Here is a tiny trained network, its code and every weight. The questions are about switching its units off for an input and a class, where a switched-off unit gives its printed mean instead of its output.

import numpy as np


def w(rows, s, z=0):
    codes = np.array(rows[::2]) - 128.0
    scale = np.full(codes.shape[1], s)
    scale[-1] = z or s
    return codes * scale


def norm(h):
    return h / np.sqrt((h * h).mean(-1, keepdims=True) + 1e-5)


def f(y):
    return np.maximum(y, 0)


def log_softmax(a):
    a = a - a.max(-1, keepdims=True)
    return a - np.log(np.exp(a).sum(-1, keepdims=True))


def net(x, mask):
    res = np.array(x, float).reshape(1, 3) / 4 @ E
    u = 0
    for l in range(3):
        y = f(norm(res) @ A[l][:, :-1].T + A[l][:, -1])
        res = res + np.where(mask[u : u + 4], y, B[l][:, -1]) @ B[l][:, :-1]
        u += 4
    return log_softmax(norm(res)[-1] @ U[:, :-1].T + U[:, -1])


A, B = {}, {}
E = w([
[240,157,144],'x0',
[224,178,1],'x1',
[76,212,173],'x2',
],0.0084)
A[0] = w([
[210,154,254,78],'0.n0',
[174,235,131,1],'0.n1',
[200,73,174,46],'0.n2',
[128,211,109,57],'0.n3',
],0.0089,0.0062)
B[0] = w([
[134,203,201,255],'0.n0',
[80,99,88,171],'0.n1',
[176,69,254,176],'0.n2',
[58,129,87,163],'0.n3',
],0.0094,0.003)
A[1] = w([
[125,78,59,121],'1.n0',
[61,118,73,255],'1.n1',
[144,251,120,72],'1.n2',
[60,85,141,38],'1.n3',
],0.011,0.0059)
B[1] = w([
[231,129,162,176],'1.n0',
[87,66,33,253],'1.n1',
[2,112,123,186],'1.n2',
[204,63,158,163],'1.n3',
],0.009,0.0065)
A[2] = w([
[72,147,54,225],'2.n0',
[221,136,183,253],'2.n1',
[146,255,125,92],'2.n2',
[125,226,124,187],'2.n3',
],0.011,0.0048)
B[2] = w([
[174,56,160,254],'2.n0',
[150,225,135,240],'2.n1',
[108,79,30,167],'2.n2',
[1,114,110,188],'2.n3',
],0.0092,0.0062)
U = w([
[109,27,127,255],'0',
[187,172,253,132],'1',
[216,2,64,52],'2',
[213,209,59,110],'3',
[53,35,201,113],'4',
[35,196,221,101],'5',
[66,33,10,4],'6',
],0.0096,0.0062)

Each question gives the input, the list of numbers given to net, and the class t.
The units are the neurons (one row each of A and B). Each row of codes is followed by its name. A weight is (code - 128) times the scale printed after its matrix; where a second scale follows, it is the last column's (A, B and U).
mask holds one flag per neuron, layer by layer. A switched-off neuron (its flag False) gives its mean, the last column of its row in B, instead of its output. The means were averaged over made-up inputs and are rounded, as every weight is.
A unit's drop is (log p(t) with every unit on - log p(t) with that unit switched off) / (log p(t) with every unit on - log p(t) with every unit switched off).
The circuit of an input: a set's keep is (log p(t) with only the set's units on - log p(t) with every unit switched off) / (log p(t) with every unit on - log p(t) with every unit switched off). Starting from all 12 units, units are removed one at a time, each time the one whose removal leaves the highest keep (on an exact tie, the one counted first), for as long as the keep stays at least 0.8.
units of the circuit, in order: the units of the circuit, biggest drop first
unit that matters most: the unit with the biggest drop
top k neurons: the k neurons with the biggest drops, biggest first
k most important neurons of layer l: the k neurons of layer l with the biggest drops, biggest first
drop of u: that unit's drop, to one decimal
input [1,-2,-5], class 1: unit that matters most => 1.n1
input [8,8,6], class 0: units of the circuit, in order => [1.n2; 2.n3; 2.n2; 1.n0]
input [-2,2,0], class 2: units of the circuit, in order => [0.n0; 1.n0]
input [8,7,8], class 0: top 2 neurons => [1.n2; 2.n3]
input [2,1,-5], class 3: units of the circuit, in order => [2.n1; 1.n1]
input [7,-2,1], class 5: units of the circuit, in order => [0.n0; 2.n3]
input [1,-3,-1], class 1: top 2 neurons => [1.n1; 1.n2]
input [2,-8,-1], class 1: top 4 neurons => [1.n1; 1.n2; 2.n3; 0.n0]
input [6,1,6], class 0: 3 most important neurons of layer 2 => [2.n2; 2.n1; 2.n3]
input [7,0,-4], class 1: top 2 neurons => [0.n2; 1.n1]
input [-3,1,0], class 2: 2 most important neurons of layer 2 => [2.n3; 2.n0]
input [4,-4,-2], class 1: drop of 0.n2 => 0.1
input [5,0,-2], class 1: drop of 0.n2 => 0.4
input [4,8,3], class 0: unit that matters most => 1.n2
input [2,3,-6], class 3: drop of 1.n1 => 0.2
